Below are the code and all the weights of a small trained network. Each question names an input and a class and asks about switching units off, where a switched-off unit gives its printed mean instead of its output.

import numpy as np


def w(rows, s, z=0):
    codes = np.array(rows[::2]) - 128.0
    scale = np.full(codes.shape[1], s)
    scale[-1] = z or s
    return codes * scale


def f(y):
    return y / 2 * (1 + np.tanh(0.7978845608 * (y + 0.044715 * y**3)))


def log_softmax(a):
    a = a - a.max(-1, keepdims=True)
    return a - np.log(np.exp(a).sum(-1, keepdims=True))


def net(x, mask):
    res = np.array(x, float).reshape(1, 6) / 4 @ E
    y = f(res @ A[0][:, :-1].T + A[0][:, -1])
    res = res + np.where(mask, y, B[0][:, -1]) @ B[0][:, :-1]
    return log_softmax(res[-1] @ U[:, :-1].T + U[:, -1])


A, B = {}, {}
E = w([
[109,79,165,5,119,210],'x0',
[149,102,90,157,86,62],'x1',
[104,74,159,156,174,110],'x2',
[41,189,126,126,94,123],'x3',
[101,230,172,125,130,115],'x4',
[107,107,133,77,221,106],'x5',
],0.011)
A[0] = w([
[178,143,17,130,115,76,69],'neuron 1',
[179,216,30,93,233,161,110],'neuron 2',
[184,96,162,114,161,29,74],'neuron 3',
[132,130,116,191,126,205,54],'neuron 4',
[82,207,121,122,127,18,144],'neuron 5',
[54,246,125,84,11,155,253],'neuron 6',
],0.012,0.0039)
B[0] = w([
[85,119,169,10,178,213,177],'neuron 1',
[149,33,113,124,85,30,167],'neuron 2',
[172,129,98,130,101,79,171],'neuron 3',
[57,192,144,145,123,71,140],'neuron 4',
[92,187,154,233,78,211,204],'neuron 5',
[95,140,104,8,192,220,255],'neuron 6',
],0.011,0.016)
U = w([
[132,92,115,8,146,211,255],'0',
[114,157,124,210,132,119,31],'1',
[209,50,93,105,143,59,95],'2',
],0.012,0.0021)

Each question gives the input, the list of numbers given to net, and the class t.
The units are the neurons (one row each of A and B). Each row of codes is followed by its name. A weight is (code - 128) times the scale printed after its matrix; where a second scale follows, it is the last column's (A, B and U).
mask holds one flag per neuron, in row order. A switched-off neuron (its flag False) gives its mean, the last column of its row in B, instead of its output. The means were averaged over made-up inputs and are rounded, as every weight is.
A unit's drop is (log p(t) with every unit on - log p(t) with that unit switched off) / (log p(t) with every unit on - log p(t) with every unit switched off).
The circuit of an input: a set's keep is (log p(t) with only the set's units on - log p(t) with every unit switched off) / (log p(t) with every unit on - log p(t) with every unit switched off). Starting from all 6 units, units are removed one at a time, each time the one whose removal leaves the highest keep (on an exact tie, the one counted first), for as long as the keep stays at least 0.8.
units of the circuit, in order: the units of the circuit, biggest drop first
unit that matters most: the unit with the biggest drop
k most important neurons: the k neurons with the biggest drops, biggest first
drop when u is switched off: that unit's drop, to one decimal
input [-8,6,1,-8,3,-8], class 0: unit that matters most : neuron 1
input [-1,0,-3,0,2,4], class 1: 3 most important neurons : [neuron 6; neuron 1; neuron 5]
input [-1,3,4,-1,5,-4], class 1: 2 most important neurons : [neuron 1; neuron 6]
input [0,-6,-1,1,1,7], class 2: units of the circuit, in order : [neuron 6; neuron 2]
input [-6,-7,-7,-5,-2,1], class 2: 2 most important neurons : [neuron 6; neuron 2]
input [-2,8,-5,-2,8,7], class 1: 2 most important neurons : [neuron 5; neuron 6]
input [-7,-1,-5,-6,7,7], class 1: 2 most important neurons : [neuron 5; neuron 6]
input [7,8,0,-7,-5,6], class 2: 2 most important neurons : [neuron 6; neuron 3]
input [-2,7,7,-1,-8,0], class 2: 3 most important neurons : [neuron 6; neuron 3; neuron 5]
input [-5,6,8,-2,7,7], class 1: drop when neuron 5 is switched off : 0.8
input [-5,-2,-2,3,5,7], class 1: drop when neuron 5 is switched off : 0.6
input [1,1,-5,-6,5,3], class 2: drop when neuron 6 is switched off : 0.2
input [-7,1,4,6,-4,6], class 1: drop when neuron 6 is switched off : 0.1
input [-7,6,-2,8,-7,-5], class 0: unit that matters most : neuron 1
